Below are the code and all the weights of a small trained network. Each question names an input and a class and asks about switching units off, where a switched-off unit gives its printed mean instead of its output.

import numpy as np


def w(rows, s, z=0):
    codes = np.array(rows[::2]) - 128.0
    scale = np.full(codes.shape[1], s)
    scale[-1] = z or s
    return codes * scale


def norm(h):
    return h / np.sqrt((h * h).mean(-1, keepdims=True) + 1e-5)


def f(y):
    return y / 2 * (1 + np.tanh(0.7978845608 * (y + 0.044715 * y**3)))


def log_softmax(a):
    a = a - a.max(-1, keepdims=True)
    return a - np.log(np.exp(a).sum(-1, keepdims=True))


def net(x, mask):
    res = np.array(x, float).reshape(1, 7) / 4 @ E
    u = 0
    for l in range(2):
        y = f(norm(res) @ A[l][:, :-1].T + A[l][:, -1])
        res = res + np.where(mask[u : u + 15], y, B[l][:, -1]) @ B[l][:, :-1]
        u += 15
    return log_softmax(norm(res)[-1] @ U[:, :-1].T + U[:, -1])


A, B = {}, {}
E = w([
[144,135,117,128,131,124,139,126,120,128],'x0',
[162,74,169,121,1,112,183,112,167,66],'x1',
[133,129,117,135,117,140,117,111,137,138],'x2',
[139,134,124,137,120,138,130,122,124,141],'x3',
[131,125,132,132,134,119,133,124,121,128],'x4',
[241,68,160,162,147,166,74,196,143,98],'x5',
[158,209,163,169,109,30,74,187,167,172],'x6',
],0.011)
A[0] = w([
[124,127,133,178,163,118,168,118,167,163,120],'L0N0',
[132,54,137,134,66,152,211,111,119,86,73],'L0N1',
[143,110,135,127,126,130,114,135,128,141,81],'L0N2',
[84,129,136,97,132,175,163,96,92,124,78],'L0N3',
[164,81,135,133,192,151,91,148,130,157,67],'L0N4',
[189,86,159,146,138,171,108,164,128,96,94],'L0N5',
[164,135,144,146,118,137,167,100,90,159,105],'L0N6',
[103,117,146,123,55,98,162,101,125,118,59],'L0N7',
[112,166,141,135,162,134,171,113,116,148,110],'L0N8',
[126,65,105,110,214,218,161,77,92,111,116],'L0N9',
[162,94,154,120,7,45,148,118,125,78,4],'L0N10',
[81,175,124,132,168,134,114,89,124,136,108],'L0N11',
[138,117,124,113,169,103,159,131,106,106,113],'L0N12',
[133,75,118,123,98,148,188,112,123,87,90],'L0N13',
[128,158,124,145,109,109,121,118,128,131,108],'L0N14',
],0.011,0.0047)
B[0] = w([
[107,122,88,88,156,91,146,174,91,62,135],'L0N0',
[118,128,152,66,138,104,69,69,48,62,229],'L0N1',
[165,132,158,124,131,131,109,133,143,118,127],'L0N2',
[124,130,15,166,176,114,100,59,172,82,174],'L0N3',
[123,221,135,141,159,238,67,97,164,68,178],'L0N4',
[148,33,89,110,89,113,60,194,112,176,211],'L0N5',
[48,116,162,136,130,136,108,132,148,70,129],'L0N6',
[147,245,101,153,83,181,126,132,167,94,175],'L0N7',
[97,103,125,74,90,108,90,145,168,149,152],'L0N8',
[132,93,171,234,83,176,220,185,221,164,255],'L0N9',
[140,94,95,198,132,152,214,181,198,192,225],'L0N10',
[81,13,155,117,109,44,135,140,103,156,178],'L0N11',
[111,122,106,162,101,186,84,70,165,183,132],'L0N12',
[135,168,115,71,120,147,93,87,90,104,199],'L0N13',
[148,184,80,50,146,106,171,210,107,134,141],'L0N14',
],0.012,0.01)
A[1] = w([
[37,96,84,126,199,214,88,129,120,127,93],'L1N0',
[106,119,140,74,118,85,134,157,97,164,93],'L1N1',
[142,138,91,55,99,171,95,84,51,75,132],'L1N2',
[123,179,225,155,117,117,233,92,125,158,108],'L1N3',
[194,89,146,139,156,173,154,163,157,186,95],'L1N4',
[145,73,146,96,185,235,165,134,100,134,59],'L1N5',
[141,211,157,139,104,122,86,186,118,103,195],'L1N6',
[122,188,142,68,202,85,24,148,68,134,96],'L1N7',
[150,76,158,114,146,49,138,132,118,177,129],'L1N8',
[210,84,171,201,167,152,90,207,121,115,101],'L1N9',
[102,171,122,133,153,162,207,100,118,109,107],'L1N10',
[162,213,144,189,229,209,110,135,109,87,113],'L1N11',
[99,14,167,146,136,107,135,79,150,157,36],'L1N12',
[139,163,104,223,214,125,141,119,203,152,144],'L1N13',
[254,66,182,95,161,170,64,145,109,81,2],'L1N14',
],0.014,0.003)
B[1] = w([
[169,140,102,148,95,128,199,162,175,175,187],'L1N0',
[206,145,184,205,123,240,121,152,65,151,159],'L1N1',
[152,84,178,99,208,106,57,124,97,65,175],'L1N2',
[59,116,19,108,164,120,145,137,82,142,151],'L1N3',
[121,119,220,149,180,127,34,108,164,203,211],'L1N4',
[108,120,163,157,58,13,44,188,104,161,178],'L1N5',
[96,90,77,83,160,120,173,136,144,163,177],'L1N6',
[76,192,182,134,147,135,56,28,67,92,187],'L1N7',
[80,124,152,201,72,153,105,112,200,118,169],'L1N8',
[220,77,153,92,175,174,174,11,197,105,248],'L1N9',
[152,172,167,64,247,114,119,90,122,184,159],'L1N10',
[168,55,137,85,171,103,140,89,178,94,178],'L1N11',
[149,207,68,41,180,106,146,167,85,114,184],'L1N12',
[107,156,97,99,45,113,124,163,28,69,210],'L1N13',
[23,214,69,154,72,82,194,212,41,102,224],'L1N14',
],0.014)
U = w([
[72,219,18,140,122,124,253,186,139,227,221],'0',
[150,152,169,69,225,131,102,4,120,54,202],'1',
[234,33,176,176,106,146,161,179,248,183,181],'2',
[136,90,173,147,57,78,81,234,17,39,20],'3',
[28,251,204,238,85,161,68,106,28,185,2],'4',
],0.011,0.0023)

Each question gives the input, the list of numbers given to net, and the class t.
The units are the neurons (one row each of A and B). Each row of codes is followed by its name. A weight is (code - 128) times the scale printed after its matrix; where a second scale follows, it is the last column's (A, B and U).
mask holds one flag per neuron, layer by layer. A switched-off neuron (its flag False) gives its mean, the last column of its row in B, instead of its output. The means were averaged over made-up inputs and are rounded, as every weight is.
A unit's drop is (log p(t) with every unit on - log p(t) with that unit switched off) / (log p(t) with every unit on - log p(t) with every unit switched off).
The circuit of an input: a set's keep is (log p(t) with only the set's units on - log p(t) with every unit switched off) / (log p(t) with every unit on - log p(t) with every unit switched off). Starting from the 12 units with the biggest drops (on a tie, the unit counted first), units are removed one at a time, each time the one whose removal leaves the highest keep (on an exact tie, the one counted first), for as long as the keep stays at least 0.8.
units of the circuit, in order: the units of the circuit, biggest drop first
top k neurons: the k neurons with the biggest drops, biggest first
k most important neurons of layer l: the k neurons of layer l with the biggest drops, biggest first
drop of u: that unit's drop, to one decimal
input [-2,1,-6,-5,-5,7,-7], class 3: units of the circuit, in order -> L1N5
input [0,0,4,-6,-4,-7,1], class 4: 4 most important neurons of layer 1 -> L1N9; L1N1; L1N6; L1N0
input [0,1,0,-7,1,1,-8], class 3: top 3 neurons -> L0N1; L0N10; L1N9
input [2,0,-8,-2,5,7,8], class 1: units of the circuit, in order -> L1N9; L0N9
input [5,1,-8,-1,2,3,-3], class 3: top 2 neurons -> L0N1; L1N14
input [8,-2,-5,-8,5,0,-5], class 0: 2 most important neurons of layer 1 -> L1N13; L1N12
input [4,-4,-4,-2,5,8,2], class 1: top 2 neurons -> L0N9; L1N9
input [6,0,8,6,2,3,1], class 1: top 4 neurons -> L0N10; L1N9; L0N9; L0N1
input [-8,-8,3,6,7,0,-2], class 0: top 2 neurons -> L0N11; L1N0
input [6,-8,6,-1,-5,2,2], class 1: top 2 neurons -> L1N7; L1N11
input [-2,-7,0,5,1,8,3], class 1: top 2 neurons -> L0N9; L1N11
input [7,7,6,-1,1,4,-2], class 3: top 2 neurons -> L0N1; L1N14
input [6,6,-1,2,-3,0,0], class 1: top 2 neurons -> L0N1; L0N9
input [-7,-2,1,2,-6,1,-8], class 2: units of the circuit, in order -> L0N9
input [2,-2,-8,-5,7,6,5], class 1: top 2 neurons -> L1N9; L0N9
input [5,-2,-3,-3,8,0,-1], class 0: top 2 neurons -> L0N5; L1N12
input [5,-3,-5,7,4,-7,2], class 4: top 2 neurons -> L0N9; L0N10
input [-4,8,7,3,0,-1,1], class 0: top 2 neurons -> L0N10; L1N9
input [-6,2,-4,2,-2,4,-3], class 3: drop of L1N14 -> 0.8
input [7,-8,1,6,1,5,-5], class 2: drop of L0N7 -> 0.0
input [0,-5,-7,-5,-5,1,0], class 2: drop of L1N0 -> 0.1
input [-6,-1,-7,-6,5,-5,-6], class 0: most important neuron of layer 0 -> L0N9
